Below is a small trained network, with its code and all its weights. Each question gives an input and a class and asks what happens when units are switched off, that is, made to give their printed mean instead of their output.

import numpy as np


def w(rows, s, z=0):
    codes = np.array(rows[::2]) - 128.0
    scale = np.full(codes.shape[1], s)
    scale[-1] = z or s
    return codes * scale


def f(y):
    return np.maximum(y, 0)


def log_softmax(a):
    a = a - a.max(-1, keepdims=True)
    return a - np.log(np.exp(a).sum(-1, keepdims=True))


def net(x, mask):
    res = np.array(x, float).reshape(1, 7) / 4 @ E
    y = f(res @ A[0][:, :-1].T + A[0][:, -1])
    res = res + np.where(mask, y, B[0][:, -1]) @ B[0][:, :-1]
    return log_softmax(res[-1] @ U[:, :-1].T + U[:, -1])


A, B = {}, {}
E = w([
[101,174,164,115,39,23,170,229,185],'x0',
[152,200,201,216,148,239,180,161,159],'x1',
[247,80,146,108,99,110,228,135,108],'x2',
[139,169,193,58,246,120,85,177,21],'x3',
[130,240,13,93,169,93,214,92,152],'x4',
[34,43,71,101,176,221,158,231,79],'x5',
[195,148,91,28,148,178,91,156,255],'x6',
],0.0073)
A[0] = w([
[231,123,128,79,137,156,77,179,177,51],'neuron 0',
[100,85,250,127,119,156,27,151,138,73],'neuron 1',
[158,165,174,133,113,67,115,32,102,90],'neuron 2',
[167,187,193,97,184,7,166,244,146,212],'neuron 3',
[94,61,97,125,44,125,156,60,162,148],'neuron 4',
[79,160,189,107,24,74,173,242,194,59],'neuron 5',
[127,62,198,162,97,170,20,128,149,51],'neuron 6',
[80,59,68,211,22,159,147,94,211,39],'neuron 7',
[157,71,103,125,90,178,163,44,139,78],'neuron 8',
[34,203,116,156,135,124,17,142,158,134],'neuron 9',
[154,130,97,136,185,167,103,79,82,107],'neuron 10',
[158,136,146,148,156,161,103,95,117,70],'neuron 11',
[89,39,79,78,156,170,151,142,111,200],'neuron 12',
[134,50,140,149,112,145,121,190,130,68],'neuron 13',
[111,128,140,205,87,109,146,130,49,26],'neuron 14',
[185,133,116,74,128,168,61,137,197,145],'neuron 15',
[93,105,69,41,75,81,113,100,97,208],'neuron 16',
[170,186,89,145,129,136,202,110,104,107],'neuron 17',
[195,97,166,70,214,186,164,32,95,147],'neuron 18',
[86,88,74,229,99,128,193,163,31,122],'neuron 19',
[125,200,209,116,147,222,195,140,109,58],'neuron 20',
[127,163,122,123,114,125,193,135,123,25],'neuron 21',
[123,76,93,200,60,114,149,102,202,86],'neuron 22',
[126,108,94,171,57,131,186,98,123,177],'neuron 23',
[151,110,98,175,195,166,90,57,133,97],'neuron 24',
[164,154,201,125,85,92,61,42,166,136],'neuron 25',
[85,121,156,122,95,100,144,249,155,158],'neuron 26',
[132,79,112,62,51,50,71,33,118,75],'neuron 27',
[89,138,95,189,134,134,66,110,109,74],'neuron 28',
[140,136,95,93,133,188,46,207,221,82],'neuron 29',
[135,129,174,207,121,205,173,152,186,25],'neuron 30',
[81,177,161,206,148,179,108,122,168,77],'neuron 31',
[100,165,150,227,148,78,95,105,40,125],'neuron 32',
[117,138,157,213,110,69,131,63,109,132],'neuron 33',
[131,188,168,160,105,198,172,142,162,51],'neuron 34',
[114,154,196,99,195,91,149,137,46,126],'neuron 35',
[172,25,173,153,140,86,109,140,166,100],'neuron 36',
[169,215,204,191,165,141,144,133,149,100],'neuron 37',
[58,64,108,130,167,158,212,188,103,104],'neuron 38',
[129,15,195,163,70,166,76,123,151,4],'neuron 39',
[153,115,161,45,189,58,56,164,67,129],'neuron 40',
[128,187,55,72,175,108,254,92,106,88],'neuron 41',
[188,176,207,148,117,104,104,47,132,60],'neuron 42',
[43,179,49,171,207,112,176,72,186,103],'neuron 43',
],0.0081,0.0027)
B[0] = w([
[225,127,87,148,85,66,75,197,148,211],'neuron 0',
[110,188,106,188,193,102,196,162,109,224],'neuron 1',
[76,135,55,108,109,182,156,205,192,213],'neuron 2',
[124,166,156,168,60,226,139,56,58,255],'neuron 3',
[157,135,241,103,185,178,93,110,112,208],'neuron 4',
[93,146,122,126,48,132,192,35,26,234],'neuron 5',
[83,164,112,223,183,80,174,139,59,213],'neuron 6',
[196,241,157,65,223,246,11,160,65,231],'neuron 7',
[137,99,164,132,79,182,134,70,31,197],'neuron 8',
[186,2,239,209,63,186,193,170,111,210],'neuron 9',
[126,156,148,146,84,123,149,62,42,202],'neuron 10',
[105,143,91,101,93,163,116,76,149,168],'neuron 11',
[51,104,110,138,110,160,139,129,189,232],'neuron 12',
[89,153,103,159,185,95,231,161,181,183],'neuron 13',
[204,81,125,120,89,40,62,146,112,179],'neuron 14',
[234,85,95,165,61,79,91,168,104,217],'neuron 15',
[92,68,217,115,145,72,87,106,174,214],'neuron 16',
[127,87,137,183,162,90,148,151,140,195],'neuron 17',
[96,116,140,181,40,200,152,73,39,241],'neuron 18',
[178,111,52,113,64,103,51,176,191,215],'neuron 19',
[104,117,176,60,166,66,39,59,216,203],'neuron 20',
[111,86,143,159,117,76,146,107,84,157],'neuron 21',
[162,190,192,108,159,221,93,128,105,208],'neuron 22',
[162,144,199,148,125,138,108,171,135,199],'neuron 23',
[92,95,77,128,97,136,167,93,25,206],'neuron 24',
[81,176,52,148,150,208,201,159,194,224],'neuron 25',
[85,171,92,139,102,158,140,43,86,208],'neuron 26',
[56,85,134,53,154,99,100,65,223,217],'neuron 27',
[142,68,147,137,45,124,166,140,84,173],'neuron 28',
[215,102,67,148,63,74,66,159,131,223],'neuron 29',
[67,77,155,48,158,55,90,69,178,196],'neuron 30',
[125,57,172,95,136,104,113,87,164,182],'neuron 31',
[212,94,97,141,92,96,41,174,127,216],'neuron 32',
[164,110,43,105,55,150,97,187,169,201],'neuron 33',
[113,68,157,45,149,63,79,50,182,185],'neuron 34',
[214,190,189,113,138,161,59,203,128,217],'neuron 35',
[127,139,184,225,164,40,212,116,185,190],'neuron 36',
[46,88,147,58,155,124,64,136,173,206],'neuron 37',
[83,159,23,115,98,174,117,187,230,220],'neuron 38',
[158,164,128,175,177,26,186,120,123,211],'neuron 39',
[120,127,219,89,195,194,58,123,157,233],'neuron 40',
[152,135,169,205,211,40,178,155,152,240],'neuron 41',
[77,129,38,117,152,163,198,166,226,214],'neuron 42',
[144,151,170,201,179,80,250,168,103,218],'neuron 43',
],0.0058,0.0094)
U = w([
[172,202,187,71,197,232,71,154,87,221],'0',
[238,86,58,124,28,79,77,169,134,28],'1',
[104,160,141,202,232,59,236,137,122,7],'2',
[21,48,172,12,166,85,81,38,182,43],'3',
[58,144,100,132,21,205,159,16,30,3],'4',
[50,152,2,82,128,219,162,187,204,151],'5',
[157,60,188,149,73,177,168,138,132,245],'6',
],0.0082,0.0035)

Each question gives the input, the list of numbers given to net, and the class t.
The units are the neurons (one row each of A and B). Each row of codes is followed by its name. A weight is (code - 128) times the scale printed after its matrix; where a second scale follows, it is the last column's (A, B and U).
mask holds one flag per neuron, in row order. A switched-off neuron (its flag False) gives its mean, the last column of its row in B, instead of its output. The means were averaged over made-up inputs and are rounded, as every weight is.
A unit's drop is (log p(t) with every unit on - log p(t) with that unit switched off) / (log p(t) with every unit on - log p(t) with every unit switched off).
The circuit of an input: a set's keep is (log p(t) with only the set's units on - log p(t) with every unit switched off) / (log p(t) with every unit on - log p(t) with every unit switched off). Starting from the 12 units with the biggest drops (on a tie, the unit counted first), units are removed one at a time, each time the one whose removal leaves the highest keep (on an exact tie, the one counted first), for as long as the keep stays at least 0.8.
circuit, biggest first: the units of the circuit, biggest drop first
most important unit: the unit with the biggest drop
k most important neurons: the k neurons with the biggest drops, biggest first
drop of u: that unit's drop, to one decimal
input [2,-3,-2,4,0,1,5], class 1: 3 most important neurons : [neuron 7; neuron 29; neuron 15]
input [-2,-6,-6,3,-3,-8,-7], class 5: circuit, biggest first : [neuron 25; neuron 2]
input [2,8,2,-6,4,5,7], class 3: most important unit : neuron 30
input [6,-7,-3,-5,-3,8,-5], class 5: 2 most important neurons : [neuron 38; neuron 19]
input [4,8,0,5,6,7,-1], class 3: circuit, biggest first : [neuron 20; neuron 34]
input [-2,-2,6,-7,-2,-7,-4], class 0: circuit, biggest first : [neuron 7; neuron 22]
input [6,-5,-3,2,-6,-3,3], class 2: circuit, biggest first : [neuron 1; neuron 6]
input [1,-1,-4,-6,-3,-6,3], class 0: 3 most important neurons : [neuron 7; neuron 22; neuron 4]
input [1,6,0,7,-8,-6,-7], class 2: 3 most important neurons : [neuron 1; neuron 6; neuron 7]
input [4,7,-7,4,-7,-8,-3], class 5: circuit, biggest first : [neuron 25; neuron 42]
input [-6,5,7,6,-8,2,-8], class 1: 2 most important neurons : [neuron 19; neuron 32]
input [-7,-6,2,5,1,-2,1], class 4: 2 most important neurons : [neuron 18; neuron 10]
input [1,0,2,-4,-6,1,7], class 1: 3 most important neurons : [neuron 29; neuron 15; neuron 0]
input [6,5,6,-3,5,1,-8], class 1: most important unit : neuron 19
input [-6,1,2,-7,-8,0,5], class 2: 2 most important neurons : [neuron 39; neuron 6]
input [8,-1,-3,8,6,0,-4], class 0: 2 most important neurons : [neuron 35; neuron 40]
input [-7,-3,-6,-7,1,-2,0], class 0: 3 most important neurons : [neuron 7; neuron 4; neuron 5]
input [4,-6,4,6,-4,0,6], class 0: 3 most important neurons : [neuron 40; neuron 3; neuron 19]
input [-8,-1,3,-8,3,-1,-8], class 0: 2 most important neurons : [neuron 7; neuron 4]
input [4,3,-5,-7,-7,-5,6], class 0: circuit, biggest first : [neuron 7]
input [6,-5,-5,-6,4,0,-8], class 1: 3 most important neurons : [neuron 19; neuron 33; neuron 14]
input [4,-6,6,4,3,-4,3], class 3: 2 most important neurons : [neuron 27; neuron 16]
input [8,4,5,5,6,0,-3], class 4: 2 most important neurons : [neuron 3; neuron 5]
input [-1,-3,-2,-3,5,1,4], class 2: circuit, biggest first : [neuron 43; neuron 41]
input [-5,7,1,5,-8,-1,-8], class 1: circuit, biggest first : [neuron 32; neuron 14]
input [1,4,4,-2,1,-5,1], class 5: drop of neuron 2 : 0.1
input [-8,4,4,-4,0,-7,0], class 4: drop of neuron 18 : 0.4
input [0,-1,4,-2,-8,-7,6], class 2: drop of neuron 36 : 0.2
input [1,1,-6,-5,0,-8,-2], class 5: most important unit : neuron 25
